Here is a tiny trained network, its code and every weight. The questions are about switching its units off for an input and a class, where a switched-off unit gives its printed mean instead of its output.

import numpy as np


def w(rows, s, z=0):
    codes = np.array(rows[::2]) - 128.0
    scale = np.full(codes.shape[1], s)
    scale[-1] = z or s
    return codes * scale


def f(y):
    return y / 2 * (1 + np.tanh(0.7978845608 * (y + 0.044715 * y**3)))


def log_softmax(a):
    a = a - a.max(-1, keepdims=True)
    return a - np.log(np.exp(a).sum(-1, keepdims=True))


def net(x, mask):
    res = np.array(x, float).reshape(1, 4) / 4 @ E
    y = f(res @ A[0][:, :-1].T + A[0][:, -1])
    res = res + np.where(mask, y, B[0][:, -1]) @ B[0][:, :-1]
    return log_softmax(res[-1] @ U[:, :-1].T + U[:, -1])


A, B = {}, {}
E = w([
[135,206,41,85,239,208],'x0',
[12,111,27,59,74,71],'x1',
[109,114,147,110,129,154],'x2',
[155,1,98,125,218,69],'x3',
],0.007)
A[0] = w([
[120,117,152,158,100,90,89],'neuron 0',
[159,138,185,159,167,140,51],'neuron 1',
[86,202,37,121,253,189,143],'neuron 2',
[123,88,177,143,71,89,72],'neuron 3',
[119,44,210,159,6,48,97],'neuron 4',
[220,142,201,92,155,139,91],'neuron 5',
[95,254,160,140,63,146,60],'neuron 6',
[137,37,101,144,198,98,23],'neuron 7',
[143,47,111,121,197,87,18],'neuron 8',
[106,182,152,140,126,120,33],'neuron 9',
[156,42,103,113,191,92,29],'neuron 10',
[131,50,111,136,201,90,50],'neuron 11',
[160,49,114,129,182,116,113],'neuron 12',
[197,142,212,197,181,178,85],'neuron 13',
[38,105,25,102,78,115,93],'neuron 14',
[175,125,144,142,133,146,67],'neuron 15',
[21,101,24,93,76,103,113],'neuron 16',
[157,141,148,120,137,117,69],'neuron 17',
[195,131,181,151,153,151,38],'neuron 18',
[111,182,60,88,246,174,38],'neuron 19',
[84,123,122,133,126,122,57],'neuron 20',
[131,131,98,141,169,122,73],'neuron 21',
[153,45,96,123,172,118,2],'neuron 22',
[140,103,147,159,72,89,89],'neuron 23',
[134,186,147,120,94,129,49],'neuron 24',
[81,125,59,108,89,101,40],'neuron 25',
[85,150,115,111,140,77,24],'neuron 26',
[143,234,135,123,22,177,72],'neuron 27',
],0.0084,0.0012)
B[0] = w([
[139,109,129,108,105,142,149],'neuron 0',
[143,117,140,132,172,91,163],'neuron 1',
[229,78,116,99,42,165,243],'neuron 2',
[191,111,76,121,81,122,177],'neuron 3',
[240,83,102,92,48,174,254],'neuron 4',
[158,132,122,142,197,83,182],'neuron 5',
[2,148,116,145,93,140,221],'neuron 6',
[49,173,120,121,104,145,184],'neuron 7',
[53,163,128,133,106,158,180],'neuron 8',
[96,124,126,131,116,138,139],'neuron 9',
[53,163,125,141,107,162,182],'neuron 10',
[58,162,127,147,104,153,180],'neuron 11',
[62,144,126,135,109,102,176],'neuron 12',
[166,125,153,137,238,67,223],'neuron 13',
[172,146,170,167,219,84,223],'neuron 14',
[135,119,156,120,144,106,143],'neuron 15',
[158,126,172,133,242,72,240],'neuron 16',
[128,123,158,120,134,128,130],'neuron 17',
[153,126,147,113,200,108,176],'neuron 18',
[206,64,116,117,30,121,218],'neuron 19',
[142,125,137,136,138,128,132],'neuron 20',
[125,126,145,104,112,152,136],'neuron 21',
[72,157,109,142,118,150,166],'neuron 22',
[155,103,127,106,100,156,165],'neuron 23',
[82,134,129,134,118,138,152],'neuron 24',
[144,128,139,133,209,126,178],'neuron 25',
[127,119,161,124,149,119,141],'neuron 26',
[9,172,105,135,105,160,226],'neuron 27',
],0.019,0.0076)
U = w([
[223,64,84,76,42,165,186],'0',
[155,129,173,136,255,65,3],'1',
[3,174,97,133,90,168,172],'2',
],0.0074,0.00026)

Each question gives the input, the list of numbers given to net, and the class t.
The units are the neurons (one row each of A and B). Each row of codes is followed by its name. A weight is (code - 128) times the scale printed after its matrix; where a second scale follows, it is the last column's (A, B and U).
mask holds one flag per neuron, in row order. A switched-off neuron (its flag False) gives its mean, the last column of its row in B, instead of its output. The means were averaged over made-up inputs and are rounded, as every weight is.
A unit's drop is (log p(t) with every unit on - log p(t) with that unit switched off) / (log p(t) with every unit on - log p(t) with every unit switched off).
unit that matters most: the unit with the biggest drop
k most important neurons: the k neurons with the biggest drops, biggest first
drop when u is switched off: that unit's drop, to one decimal
input [5,8,8,-3], class 1: unit that matters most	neuron 16
input [6,4,-4,6], class 0: 4 most important neurons	(neuron 2; neuron 19; neuron 27; neuron 6)
input [7,-6,-5,-3], class 0: 2 most important neurons	(neuron 2; neuron 19)
input [5,-4,5,-8], class 2: 2 most important neurons	(neuron 27; neuron 6)
input [-7,8,3,6], class 1: 4 most important neurons	(neuron 16; neuron 14; neuron 2; neuron 25)
input [7,-7,-3,2], class 0: 4 most important neurons	(neuron 2; neuron 19; neuron 16; neuron 14)
input [8,8,6,-7], class 0: 2 most important neurons	(neuron 2; neuron 19)
input [-5,-6,6,-6], class 1: 3 most important neurons	(neuron 13; neuron 2; neuron 5)
input [-1,-3,4,4], class 2: 2 most important neurons	(neuron 16; neuron 14)
input [6,-6,2,-7], class 2: 4 most important neurons	(neuron 27; neuron 6; neuron 4; neuron 16)
input [-2,-4,-4,5], class 2: 2 most important neurons	(neuron 16; neuron 14)
input [8,6,2,-7], class 0: 2 most important neurons	(neuron 2; neuron 19)
input [4,6,-4,-4], class 1: 2 most important neurons	(neuron 16; neuron 14)
input [4,-6,0,-8], class 2: unit that matters most	neuron 27
input [-5,-4,0,-8], class 2: 2 most important neurons	(neuron 27; neuron 6)
input [-6,7,-4,-7], class 1: drop when neuron 7 is switched off	0.1
input [6,4,0,5], class 0: drop when neuron 19 is switched off	1.5
input [-2,0,-1,-6], class 2: drop when neuron 4 is switched off	0.0
